Below are the code and all the weights of a small trained network. Each question names an input and a class and asks about switching units off, where a switched-off unit gives its printed mean instead of its output.

import numpy as np


def w(rows, s, z=0):
    codes = np.array(rows[::2]) - 128.0
    scale = np.full(codes.shape[1], s)
    scale[-1] = z or s
    return codes * scale


def f(y):
    return np.maximum(y, 0)


def log_softmax(a):
    a = a - a.max(-1, keepdims=True)
    return a - np.log(np.exp(a).sum(-1, keepdims=True))


def net(x, mask):
    res = np.array(x, float).reshape(1, 8) / 4 @ E
    y = f(res @ A[0][:, :-1].T + A[0][:, -1])
    res = res + np.where(mask, y, B[0][:, -1]) @ B[0][:, :-1]
    return log_softmax(res[-1] @ U[:, :-1].T + U[:, -1])


A, B = {}, {}
E = w([
[130,125,140,118,128,132,130],'x0',
[197,90,104,170,207,245,66],'x1',
[127,124,140,126,133,128,132],'x2',
[249,28,96,202,56,108,197],'x3',
[124,125,121,136,132,125,123],'x4',
[97,93,44,27,191,151,222],'x5',
[131,129,128,128,123,131,129],'x6',
[131,131,124,127,128,127,126],'x7',
],0.016)
A[0] = w([
[156,86,81,124,201,251,159,86],'neuron 1',
[119,159,197,179,70,36,66,254],'neuron 2',
[66,200,148,119,141,154,80,211],'neuron 3',
[77,140,76,109,126,73,195,178],'neuron 4',
[122,132,121,68,76,82,171,202],'neuron 5',
[55,233,167,108,143,85,106,206],'neuron 6',
[42,197,115,92,196,182,110,192],'neuron 7',
[177,133,155,189,139,185,52,179],'neuron 8',
],0.017,0.0097)
B[0] = w([
[187,124,54,68,132,143,72,239],'neuron 1',
[139,57,51,216,78,192,124,253],'neuron 2',
[78,84,137,125,205,220,46,224],'neuron 3',
[125,109,129,102,166,74,229,214],'neuron 4',
[139,104,145,172,152,59,195,210],'neuron 5',
[87,40,48,95,188,159,122,246],'neuron 6',
[96,186,146,6,190,107,81,246],'neuron 7',
[138,178,200,199,172,129,65,231],'neuron 8',
],0.015,0.034)
U = w([
[143,58,54,120,124,171,117,206],'0',
[47,114,142,95,149,84,172,204],'1',
[161,66,105,191,2,124,168,11],'2',
[179,105,164,116,90,51,205,106],'3',
[84,132,197,160,145,184,77,122],'4',
[115,174,104,69,115,140,104,49],'5',
[202,168,190,199,73,117,103,168],'6',
],0.019,0.012)

Each question gives the input, the list of numbers given to net, and the class t.
The units are the neurons (one row each of A and B). Each row of codes is followed by its name. A weight is (code - 128) times the scale printed after its matrix; where a second scale follows, it is the last column's (A, B and U).
mask holds one flag per neuron, in row order. A switched-off neuron (its flag False) gives its mean, the last column of its row in B, instead of its output. The means were averaged over made-up inputs and are rounded, as every weight is.
A unit's drop is (log p(t) with every unit on - log p(t) with that unit switched off) / (log p(t) with every unit on - log p(t) with every unit switched off).
The circuit of an input: a set's keep is (log p(t) with only the set's units on - log p(t) with every unit switched off) / (log p(t) with every unit on - log p(t) with every unit switched off). Starting from all 8 units, units are removed one at a time, each time the one whose removal leaves the highest keep (on an exact tie, the one counted first), for as long as the keep stays at least 0.8.
circuit, biggest first: the units of the circuit, biggest drop first
most important unit: the unit with the biggest drop
k most important neurons: the k neurons with the biggest drops, biggest first
drop when u is switched off: that unit's drop, to one decimal
input [0,2,-7,-3,7,-8,7,-1], class 4: circuit, biggest first : neuron 8
input [-5,3,-8,0,3,1,-1,1], class 5: circuit, biggest first : neuron 2; neuron 6
input [3,8,-5,3,-6,-2,-5,6], class 6: 3 most important neurons : neuron 8; neuron 3; neuron 6
input [4,1,0,-8,-3,2,-3,0], class 5: 3 most important neurons : neuron 7; neuron 2; neuron 5
input [-6,5,6,-7,-7,1,6,-6], class 5: 2 most important neurons : neuron 7; neuron 1
input [6,8,-2,-8,7,3,5,7], class 5: 2 most important neurons : neuron 7; neuron 1
input [5,2,5,-4,-2,2,3,7], class 5: 2 most important neurons : neuron 7; neuron 2
input [2,7,3,0,-8,8,-5,7], class 5: 2 most important neurons : neuron 2; neuron 6
input [-3,2,8,5,5,-2,-5,7], class 6: 2 most important neurons : neuron 6; neuron 3
input [-3,-8,-3,7,8,1,3,-3], class 3: 2 most important neurons : neuron 4; neuron 5
input [-7,8,-3,8,-6,0,1,-2], class 6: 2 most important neurons : neuron 8; neuron 6
input [-4,2,-1,3,3,-5,-2,-1], class 6: 3 most important neurons : neuron 8; neuron 3; neuron 6
input [-4,3,-4,0,-7,5,-4,-8], class 5: 2 most important neurons : neuron 2; neuron 6
input [7,-1,7,-1,1,2,2,-3], class 1: most important unit : neuron 2
input [0,8,-8,-8,6,-2,-2,1], class 4: 2 most important neurons : neuron 3; neuron 8
input [-2,-3,4,8,6,1,6,-7], class 3: drop when neuron 2 is switched off : 0.2
input [3,8,5,-2,6,2,7,6], class 5: drop when neuron 1 is switched off : 0.5
input [-5,7,-7,8,1,-6,-8,1], class 6: drop when neuron 8 is switched off : 0.1
input [-2,6,5,8,-8,-2,-8,-4], class 6: drop when neuron 8 is switched off : 0.1
input [-1,-7,-1,-8,7,3,-8,6], class 1: most important neuron : neuron 7
input [2,5,-3,4,-3,-1,6,3], class 6: 3 most important neurons : neuron 6; neuron 3; neuron 8
